[[44 32 44 63 49 50 49 46 50 44 52 59]
 [43 36 38 50 39 48 42 38 24 81 42 50]
 [30 25 24 71 39 49 47 43 50 50 39 42]
 [64 50 73 70 50 62 58 35 36 70 50 35]
 [25 24 30 46 31 64 48 51 28 56 47 65]
 [51 58 55 50 32 50 27 38 43 94  9 55]
 [53 48 36 50 59 37 43 50 50 64 23 50]
 [52 55 57 56 47 44 34 50 50 81 50 46]
 [50 50 50 59 50 55 50 50 41 65 50 51]
 [33 25 30 62 40 61 50 52 37 45 50 65]
 [63 54 71 55 41 60 44 37 52 64 41 60]]
The 3rd entry on the diagonal from the top-right corner is 50
What is the entry in the top-left corner?
Answer: 44
What is the entry just left of the largest entry?
Answer: 43
What is the top entry of the column that holds the smallest entry?
Answer: 52
What is the bottom-left entry?
Answer: 63
What is the smallest entry in the last row?
Answer: 37
What is the 1st entry on the diagonal from the top-right corner?
Answer: 59
The first entry of the smallest entry's row -> 51
The second smallest entry: 23
The entry just left of 27 -> 50
What is the entry just left of the smallest entry?
Answer: 94
The entry directly below the largest entry -> 64
What is the smallest entry in the first column?
Answer: 25
The entry directly above 9 is 47
What is the second entry on the main diagonal?
Answer: 36
What is the top entry of the column that holds the largest entry?
Answer: 44
What is the third entry on the main diagonal?
Answer: 24
The 4th-last entry, reading row by row -> 52
The 3rd entry in reading order is 44
What is the 3rd entry from the end, reading row by row?
Answer: 64
What is the last entry, reading row by row?
Answer: 60
The entry just right of the smallest entry is 55
What is the 2nd entry from the end, reading row by row?
Answer: 41
The smallest entry in the last column: 35
What is the smallest entry in the first row?
Answer: 32
What is the entry directly below 23?
Answer: 50
The largest entry in the first row is 63
What is the entry just right of 57?
Answer: 56
The entry just right of the largest entry is 9

Read these off the row that follows.
1) Which number is the first entry from the right?
2) Which number is the second entry from the left?
3) Which number is the entry just left of 138.535?
4) Which number is the third entry from the right?
5) Which number is the second smallest entry?
[  54.072   59.062  132.466  -82.823   56.306   64.559 -182.107   38.356
    3.972   97.906   97.791   58.676   37.581   51.966  152.927  138.535]
1) 138.535
2) 59.062
3) 152.927
4) 51.966
5) -82.823

[[ 1.93 -7.22  2.27  2.55  0.47]
 [-0.58 -2.49  1.06  3.01  4.27]
 [-0.74 -2.77 -0.19  1.91  0.03]
 [ 1.17  0.85 -2.12 -1.75 -1.68]
 [ 1.76 -1.37 -1.01  0.11 -0.37]
 [-1.74  0.09  1.86  1.31  2.79]
 [-0.95 -1.41  2.30  1.35 -0.38]]
The fourth-last entry, reading row by row is -1.41
The entry directly above 1.06 is 2.27
Report the entry directly below the smallest entry.
A: -2.49
Report the entry just right of 1.06.
A: 3.01
Report the bottom-left entry.
A: -0.95
The entry directly above 0.09: -1.37
The entry directly below the largest entry: 0.03
Report the entry just right of 0.85.
A: -2.12
Report the second smallest entry.
A: -2.77
The entry just left of the centre entry -> 0.85
Report the third entry from the end, reading row by row.
A: 2.30
The maximum is 4.27
Report the fifth entry, reading row by row.
A: 0.47
Report the entry just right of the centre entry.
A: -1.75
The top entry of the column that holds the smallest entry is -7.22
Report the top-left entry.
A: 1.93
Report the first entry in the row that holds the largest entry.
A: -0.58
The entry directly above 1.35: 1.31
Report the entry directly above 1.86.
A: -1.01
Report the 3rd entry on the diagonal from the top-right corner.
A: -0.19
Report the entry just right of 2.30.
A: 1.35
Report the entry just left of 1.31.
A: 1.86
The entry just left of -2.77: -0.74
The smallest entry in the last column is -1.68
The entry directly above 1.76 is 1.17
Report the last entry, reading row by row.
A: -0.38
Report the 3rd largest entry.
A: 2.79

[[ 1.48  1.21 -0.29  1.42 -1.92 -4.38  2.47  1.82 -6.00  0.20 -6.10 -0.75]
 [-0.27  0.14  0.01 -0.46  0.23 -0.57 -0.36  1.54  0.16 -0.15  2.46 -0.78]
 [-1.65 -1.15  0.09 -0.38  0.79  0.42 -0.41 -0.69  1.74 -0.22  1.29 -0.63]
 [-0.31 -0.14  0.17  0.24 -0.35 -2.40  0.78  1.24 -2.30 -0.28 -0.52 -1.16]
 [ 0.07  0.48  0.08  1.29 -1.51 -6.10  2.60  1.14 -6.89  0.37 -6.22 -2.26]
 [ 0.98  1.06  0.38  0.54 -0.23  0.57  0.25  0.64 -0.60 -0.35 -0.71  1.19]]
Indices start at 0.
The entry in row 0 and column 2: -0.29
The entry at row 2, column 2 -> 0.09
The top entry of the column that holds the largest entry -> 2.47
Report the entry at row 0, column 1.
Answer: 1.21
The entry in the top-left corner: 1.48
Report the entry in the bottom-right corner.
Answer: 1.19
Report the entry just right of 0.16.
Answer: -0.15
Report the entry directly below -6.22.
Answer: -0.71
Report the entry in row 2 and column 1.
Answer: -1.15
Report the bottom entry of the column that holds the smallest entry.
Answer: -0.60
The top-right entry -> -0.75
The entry at row 2, column 0 -> -1.65
Report the entry just left of 0.79.
Answer: -0.38
The bottom entry of the column that holds the largest entry is 0.25
Report the entry directly above 0.57.
Answer: -6.10
The entry just right of the largest entry is 1.14
Report the bottom-left entry.
Answer: 0.98
The entry just right of 1.54 is 0.16
Report the entry just right of -0.46.
Answer: 0.23
The entry just right of 1.74: -0.22
Report the entry directly above 2.60.
Answer: 0.78
The entry directly above 0.54 -> 1.29
The entry directly above -6.89 is -2.30
Report the entry just right of 0.17.
Answer: 0.24
Report the entry directly below 0.48.
Answer: 1.06
Report the entry just right of 0.20.
Answer: -6.10

Questions about the table below. Rows and columns are numbered from 0.
1) Read off the top entry of the column that holds the largest entry.
2) Read off the entry in the bottom-right corner.
3) Read off the entry at row 0, column 0.
4) Read off the entry directly above 909.
5) Read off the entry at row 2, column 0.
6) Read off the minimum.
7) Read off the entry in the top-right corner.
8) Read off the entry just left of 432.
[[426 747 445 468 364 534 544 566 565 296]
 [386 878 341 634 431 689 379 582 717 448]
 [445 811 429 585 428 449 472 531 736 328]
 [471 829 507 600 341 662 499 481 848 162]
 [483 804 509 674 481 292 432 631 757 273]
 [557 797 439 557 234 530 339 561 804 333]
 [387 561 493 652 127 526 440 793 549 208]
 [483 804 638 699 314 717 544 539 713 464]
 [480 612 338 666 281 481 466 399 824 224]
 [535 669 453 569 235 846 417 568 639 253]
 [523 828 639 668 315 531 624 407 795 269]
 [542 881 603 687 489 387 557 586 754 237]
 [589 689 533 684 234 525 303 472 876 359]
 [833 742 331 496 282 281 385 402 818  71]
 [501 909 684 677 490 373 497 542 791 269]]
1) 747
2) 269
3) 426
4) 742
5) 445
6) 71
7) 296
8) 292

array([[-0.38, -1.77,  2.15, -1.61, -1.12,  0.62, -0.42,  1.75,  3.85,
        -0.24,  2.84, -0.68, -2.25,  2.78,  7.27, -0.77],
       [-0.27, -1.57,  2.23, -1.29, -0.98,  0.31, -0.35,  1.78,  4.07,
        -0.26,  2.77, -0.81, -2.16,  2.31,  6.74, -0.55],
       [-0.33, -2.84,  1.26, -0.96, -0.98,  0.31,  0.15,  1.39,  2.92,
         0.30,  2.70, -0.94, -1.65,  4.01,  4.07, -1.17],
       [-0.44, -3.44,  1.38, -1.76, -1.18,  0.76, -0.38,  1.29,  2.92,
        -0.16,  3.63, -1.39, -2.02,  4.29,  3.40, -1.61],
       [-0.40, -1.30,  1.98, -0.92, -1.18, -0.18, -0.42,  1.66,  3.78,
        -0.39,  3.34, -1.36, -2.25,  2.03,  5.40, -1.17]])
The entry just right of the largest entry: -0.77
The smallest entry -> -3.44
The entry just left of -0.35?
A: 0.31
The entry just left of the largest entry: 2.78
The entry just right of -1.29?
A: -0.98
The entry just left of 2.77 is -0.26
The entry just left of 1.75 is -0.42
The entry just left of 3.78 is 1.66
The entry just right of the smallest entry -> 1.38
The entry just left of 3.40 -> 4.29
The entry just left of -0.26?
A: 4.07
The entry just left of the smallest entry: -0.44
The entry just right of 3.78?
A: -0.39
The entry just right of 2.15 is -1.61
The entry just left of -0.81?
A: 2.77

W = [-0.92  2.55  1.09 -2.15  1.70 -0.08  0.36 -0.02  0.34  1.03 -8.77]
Which number is the last entry? -8.77
Which number is the 2nd entry from the left? 2.55
Which number is the 3rd entry? 1.09
The entry just left of 0.36 -> -0.08
Which number is the entry just left of the smallest entry? 1.03
The median entry: 0.34
The entry just left of the centre entry: 1.70
Which number is the first entry from the left? -0.92

a =  4.28   8.70  -4.83  -3.96   2.80   2.26   2.56   5.99
What is the second-last entry?
Answer: 2.56
What is the largest entry?
Answer: 8.70
What is the first entry from the left?
Answer: 4.28
What is the fourth entry?
Answer: -3.96
The fifth entry is 2.80
